Below are the code and all the weights of a small trained network. Each question names an input and a class and asks about switching units off, where a switched-off unit gives its printed mean instead of its output.

import numpy as np


def w(rows, s, z=0):
    codes = np.array(rows[::2]) - 128.0
    scale = np.full(codes.shape[1], s)
    scale[-1] = z or s
    return codes * scale


def norm(h):
    return h / np.sqrt((h * h).mean(-1, keepdims=True) + 1e-5)


def f(y):
    return np.maximum(y, 0)


def log_softmax(a):
    a = a - a.max(-1, keepdims=True)
    return a - np.log(np.exp(a).sum(-1, keepdims=True))


def net(x, mask):
    res = np.array(x, float).reshape(1, 5) / 4 @ E
    u = 0
    for l in range(2):
        y = f(norm(res) @ A[l][:, :-1].T + A[l][:, -1])
        res = res + np.where(mask[u : u + 9], y, B[l][:, -1]) @ B[l][:, :-1]
        u += 9
    return log_softmax(norm(res)[-1] @ U[:, :-1].T + U[:, -1])


A, B = {}, {}
E = w([
[57,126,144,108,179,139],'x0',
[142,132,154,33,173,2],'x1',
[131,49,229,178,161,87],'x2',
[88,122,134,114,132,133],'x3',
[183,44,77,119,32,123],'x4',
],0.0078)
A[0] = w([
[125,99,92,120,142,58,203],'0.n1',
[144,95,171,142,141,137,59],'0.n2',
[67,140,146,112,113,115,247],'0.n3',
[101,98,205,175,170,129,99],'0.n4',
[155,100,124,106,10,142,215],'0.n5',
[189,196,74,142,172,185,78],'0.n6',
[122,121,116,213,132,228,71],'0.n7',
[95,165,150,125,163,88,161],'0.n8',
[122,114,189,144,99,130,106],'0.n9',
],0.011,0.0012)
B[0] = w([
[155,254,169,115,101,166,191],'0.n1',
[95,109,95,139,156,89,170],'0.n2',
[178,154,90,104,106,168,178],'0.n3',
[146,89,98,158,109,120,225],'0.n4',
[116,122,136,172,146,145,225],'0.n5',
[106,117,94,121,93,138,206],'0.n6',
[133,91,192,25,91,149,254],'0.n7',
[165,103,141,102,77,73,204],'0.n8',
[110,150,68,176,177,123,171],'0.n9',
],0.0076,0.007)
A[1] = w([
[81,205,151,89,212,98,224],'1.n1',
[143,195,21,152,135,185,153],'1.n2',
[195,140,151,124,75,185,56],'1.n3',
[106,34,126,190,85,97,204],'1.n4',
[121,119,135,120,250,201,96],'1.n5',
[107,157,26,81,123,162,122],'1.n6',
[28,72,219,181,42,239,95],'1.n7',
[117,46,129,234,255,67,254],'1.n8',
[105,170,99,109,115,208,52],'1.n9',
],0.0079,0.00092)
B[1] = w([
[120,192,123,66,81,214,189],'1.n1',
[136,74,141,163,200,191,183],'1.n2',
[110,141,215,27,153,76,186],'1.n3',
[70,231,51,79,233,138,198],'1.n4',
[88,30,161,86,91,148,147],'1.n5',
[102,120,47,187,219,148,194],'1.n6',
[181,175,152,83,107,2,254],'1.n7',
[129,103,82,214,127,222,201],'1.n8',
[176,170,123,152,158,156,185],'1.n9',
],0.007,0.0078)
U = w([
[163,88,253,3,114,119,4],'0',
[100,84,65,233,229,181,252],'1',
],0.0061,0.00038)

Each question gives the input, the list of numbers given to net, and the class t.
The units are the neurons (one row each of A and B). Each row of codes is followed by its name. A weight is (code - 128) times the scale printed after its matrix; where a second scale follows, it is the last column's (A, B and U).
mask holds one flag per neuron, layer by layer. A switched-off neuron (its flag False) gives its mean, the last column of its row in B, instead of its output. The means were averaged over made-up inputs and are rounded, as every weight is.
A unit's drop is (log p(t) with every unit on - log p(t) with that unit switched off) / (log p(t) with every unit on - log p(t) with every unit switched off).
The circuit of an input: a set's keep is (log p(t) with only the set's units on - log p(t) with every unit switched off) / (log p(t) with every unit on - log p(t) with every unit switched off). Starting from the 12 units with the biggest drops (on a tie, the unit counted first), units are removed one at a time, each time the one whose removal leaves the highest keep (on an exact tie, the one counted first), for as long as the keep stays at least 0.8.
units of the circuit, in order: the units of the circuit, biggest drop first
top k neurons: the k neurons with the biggest drops, biggest first
k most important neurons of layer l: the k neurons of layer l with the biggest drops, biggest first
drop when u is switched off: that unit's drop, to one decimal
input [0,4,5,1,-3], class 1: top 2 neurons : (0.n7; 0.n4)
input [5,-7,7,8,1], class 0: top 4 neurons : (0.n7; 1.n7; 1.n6; 0.n5)
input [-1,3,4,4,-8], class 1: 2 most important neurons of layer 1 : (1.n8; 1.n7)
input [-8,5,6,-4,-3], class 1: 3 most important neurons of layer 1 : (1.n8; 1.n7; 1.n3)
input [4,3,4,2,1], class 1: units of the circuit, in order : (0.n7; 1.n8)
input [-4,4,-6,-5,5], class 1: units of the circuit, in order : (0.n7; 1.n7)
input [5,0,-2,8,2], class 1: most important neuron of layer 1 : (1.n6)
input [8,5,8,-7,6], class 1: top 2 neurons : (0.n7; 1.n8)
input [-6,-8,5,6,1], class 0: drop when 0.n7 is switched off : 2.4
input [-1,-8,-1,-8,-5], class 0: drop when 0.n7 is switched off : 0.4
input [5,-7,3,-1,6], class 0: drop when 0.n7 is switched off : 2.3
input [-1,-7,-4,3,0], class 0: drop when 0.n7 is switched off : 1.3
